Here is a tiny trained network, its code and every weight. The questions are about switching its units off for an input and a target symbol, where a switched-off unit gives its printed mean instead of its output.

import numpy as np


def w(rows, s, z=0):
    codes = np.array(rows[::2]) - 128.0
    scale = np.full(codes.shape[1], s)
    scale[-1] = z or s
    return codes * scale


def norm(h):
    return h / np.sqrt((h * h).mean(-1, keepdims=True) + 1e-5)


def f(y):
    return y / 2 * (1 + np.tanh(0.7978845608 * (y + 0.044715 * y**3)))


def softmax(a):
    e = np.exp(a - a.max(-1, keepdims=True))
    return e / e.sum(-1, keepdims=True)


def log_softmax(a):
    a = a - a.max(-1, keepdims=True)
    return a - np.log(np.exp(a).sum(-1, keepdims=True))


def net(x, mask):
    ids = ['γδηλξστ'.index(c) for c in x.split()]
    T = len(ids)
    res = E[ids] + P[:T]
    u = 0
    for l in range(2):
        r = norm(res)
        for j in range(2):
            rows = slice(2 * j, 2 * j + 2)
            q, k, v = (r @ M[l][rows].T for M in (Q, K, V))
            z = softmax(np.where(np.tri(T) > 0, q @ k.T / 2**0.5, -1e9)) @ v
            o = O[l][rows]
            res = res + np.where(mask[u + j], z, o[:, -1]) @ o[:, :-1]
        u += 2
        y = f(norm(res) @ A[l][:, :-1].T + A[l][:, -1])
        res = res + np.where(mask[u : u + 4], y, B[l][:, -1]) @ B[l][:, :-1]
        u += 4
    return log_softmax(norm(res)[-1] @ U[:, :-1].T + U[:, -1])


Q, K, V, O, A, B = {}, {}, {}, {}, {}, {}
E = w([
[134,139,154,166,75,184,32,61],'γ',
[69,140,137,146,21,218,187,184],'δ',
[146,113,109,239,113,240,213,52],'η',
[246,127,116,234,79,178,249,249],'λ',
[139,87,151,190,105,101,186,171],'ξ',
[158,71,127,117,87,228,169,91],'σ',
[115,114,98,69,197,178,149,149],'τ',
],0.012)
P = w([
[138,205,190,173,141,27,130,144],'0',
[207,149,76,51,6,254,188,103],'1',
[96,118,108,180,190,163,37,175],'2',
[217,138,98,68,40,222,224,115],'3',
[74,113,73,173,179,131,32,167],'4',
[211,124,139,78,51,193,234,128],'5',
[22,75,82,168,159,91,37,174],'6',
[185,115,185,91,44,147,250,142],'7',
[71,94,103,159,185,89,15,163],'8',
],0.0074)
Q[0] = w([
[166,157,142,53,124,129,145,26],'L0H1',
[89,140,113,106,245,68,157,126],'L0H1',
[162,197,2,187,90,178,135,219],'L0H2',
[137,85,193,80,60,203,56,38],'L0H2',
],0.0088)
K[0] = w([
[168,90,132,86,117,148,136,55],'L0H1',
[86,2,77,76,198,96,89,134],'L0H1',
[207,166,109,149,138,124,211,166],'L0H2',
[138,107,121,78,79,180,35,79],'L0H2',
],0.0081)
V[0] = w([
[85,144,161,3,242,90,166,88],'L0H1',
[178,182,85,116,164,157,122,162],'L0H1',
[36,167,177,85,124,80,164,114],'L0H2',
[68,242,16,233,197,125,234,32],'L0H2',
],0.0056)
O[0] = w([
[133,150,153,171,55,122,199,147,1],'L0H1',
[98,142,89,144,32,109,38,84,155],'L0H1',
[199,105,99,114,137,182,125,70,53],'L0H2',
[91,97,254,68,162,95,106,156,140],'L0H2',
],0.0089,0.009)
A[0] = w([
[173,162,47,161,123,78,177,2,5],'L0N1',
[177,28,86,74,41,120,187,204,69],'L0N2',
[77,186,171,192,173,67,124,174,123],'L0N3',
[95,150,101,33,129,123,218,91,79],'L0N4',
],0.0073,0.003)
B[0] = w([
[140,83,184,194,44,115,8,102,116],'L0N1',
[36,57,116,119,147,109,204,145,254],'L0N2',
[155,123,54,131,133,158,64,52,190],'L0N3',
[67,124,79,81,89,112,129,195,150],'L0N4',
],0.011,0.0054)
Q[1] = w([
[85,116,80,243,225,164,55,134],'L1H1',
[198,209,116,132,105,227,154,91],'L1H1',
[68,85,122,192,134,112,1,110],'L1H2',
[53,172,110,146,211,92,111,160],'L1H2',
],0.011)
K[1] = w([
[193,246,246,146,144,77,149,120],'L1H1',
[147,119,105,150,39,250,119,16],'L1H1',
[254,234,209,114,120,113,160,137],'L1H2',
[117,245,144,83,201,93,160,155],'L1H2',
],0.011)
V[1] = w([
[178,163,12,148,93,148,115,200],'L1H1',
[129,139,73,112,144,1,204,51],'L1H1',
[169,152,145,161,143,157,211,198],'L1H2',
[173,78,122,118,179,178,153,82],'L1H2',
],0.0091)
O[1] = w([
[220,143,155,148,125,191,65,209,236],'L1H1',
[70,86,2,88,87,201,98,117,3],'L1H1',
[116,161,172,154,71,11,117,164,195],'L1H2',
[140,50,175,55,84,91,91,67,182],'L1H2',
],0.012,0.0048)
A[1] = w([
[95,126,83,18,242,232,71,141,5],'L1N1',
[107,198,139,171,254,134,83,31,202],'L1N2',
[73,212,205,40,49,113,134,121,186],'L1N3',
[105,122,37,224,55,33,12,94,34],'L1N4',
],0.0071,0.0023)
B[1] = w([
[201,140,108,82,112,84,253,93,247],'L1N1',
[138,183,111,97,179,95,141,206,234],'L1N2',
[197,124,32,252,148,167,157,83,253],'L1N3',
[168,165,142,176,58,187,177,74,238],'L1N4',
],0.014,0.0021)
U = w([
[172,106,96,107,155,163,44,172,229],'γ',
[84,203,69,220,137,228,207,122,122],'δ',
[168,53,166,196,66,93,174,52,63],'η',
[80,193,215,105,89,17,210,254,107],'λ',
[4,74,78,131,216,100,71,109,252],'ξ',
[206,34,98,63,77,157,165,71,54],'σ',
[192,222,14,43,154,92,219,184,52],'τ',
],0.0064,0.0036)

Each question gives the input, a string of symbols that net reads in full, and the target symbol t.
The units are the heads (2 rows each of Q, K, V and O) and the neurons (one row each of A and B). Each row of codes is followed by its name. A weight is (code - 128) times the scale printed after its matrix; where a second scale follows, it is the last column's (O, A, B and U).
mask holds one flag per unit, layer by layer, with each layer's heads first. A switched-off unit (its flag False) gives its mean, the last column of its rows in O or B, instead of its output. The means were averaged over made-up inputs and are rounded, as every weight is.
A unit's drop is (log p(t) with every unit on - log p(t) with that unit switched off) / (log p(t) with every unit on - log p(t) with every unit switched off).
The circuit of an input: a set's keep is (log p(t) with only the set's units on - log p(t) with every unit switched off) / (log p(t) with every unit on - log p(t) with every unit switched off). Starting from all 12 units, units are removed one at a time, each time the one whose removal leaves the highest keep (on an exact tie, the one counted first), for as long as the keep stays at least 0.8.
units of the circuit, in order: the units of the circuit, biggest drop first
most important unit: the unit with the biggest drop
k most important neurons: the k neurons with the biggest drops, biggest first
k most important neurons of layer l: the k neurons of layer l with the biggest drops, biggest first
input η λ σ, target ξ: most important unit	L1H1
input γ σ λ λ δ γ σ, target τ: 2 most important neurons	[L0N2, L1N1]
input σ δ ξ η ξ, target η: units of the circuit, in order	[L1H2, L0H1, L0N3, L1N4]
input δ λ λ λ, target λ: units of the circuit, in order	[L1H2, L0N2]
input λ λ λ η τ λ γ γ, target γ: units of the circuit, in order	[L0N2, L1N1]
input τ λ τ, target δ: 2 most important neurons	[L1N4, L0N2]
input τ γ η τ λ δ δ σ η, target δ: units of the circuit, in order	[L0H1, L1H1, L1H2, L1N4]
input λ λ δ λ δ σ δ τ δ, target γ: 2 most important neurons	[L0N2, L0N3]
input σ η γ λ λ σ λ λ λ, target η: 2 most important neurons	[L0N3, L0N2]
input γ δ ξ σ δ η λ τ η, target τ: units of the circuit, in order	[L1H2, L1N2, L1N1]
input ξ λ λ ξ δ λ τ, target σ: 2 most important neurons	[L0N2, L0N3]
input η δ δ τ λ σ δ σ δ, target ξ: units of the circuit, in order	[L0H2, L1H1]
input τ δ τ λ σ, target δ: units of the circuit, in order	[L0H1, L1H2, L1N4]
input λ δ δ δ δ δ σ λ τ, target γ: units of the circuit, in order	[L1H1]
input δ γ λ λ, target λ: units of the circuit, in order	[L0N2, L1H2]
input γ δ γ δ δ λ λ λ γ, target τ: units of the circuit, in order	[L0N2, L1H2, L1N1]
input λ λ λ τ λ, target γ: 2 most important neurons	[L0N3, L0N2]
input τ ξ λ γ λ δ λ ξ λ, target δ: units of the circuit, in order	[L0H1, L1N4, L1H1, L1H2]
input ξ λ σ ξ τ λ σ σ λ, target σ: 2 most important neurons of layer 0	[L0N2, L0N3]
input γ λ λ, target τ: most important unit	L0N2
input δ λ λ ξ η σ σ, target λ: 2 most important neurons	[L0N2, L0N3]
input λ λ σ δ τ λ δ γ τ, target γ: 2 most important neurons	[L0N2, L0N3]
input γ τ ξ, target τ: 3 most important neurons	[L1N1, L1N2, L0N2]
input τ δ τ, target δ: 2 most important neurons	[L0N2, L1N4]
input ξ ξ δ λ γ τ λ λ δ, target σ: 3 most important neurons	[L0N2, L0N3, L1N1]
input λ λ δ ξ, target ξ: 2 most important neurons	[L0N2, L0N3]
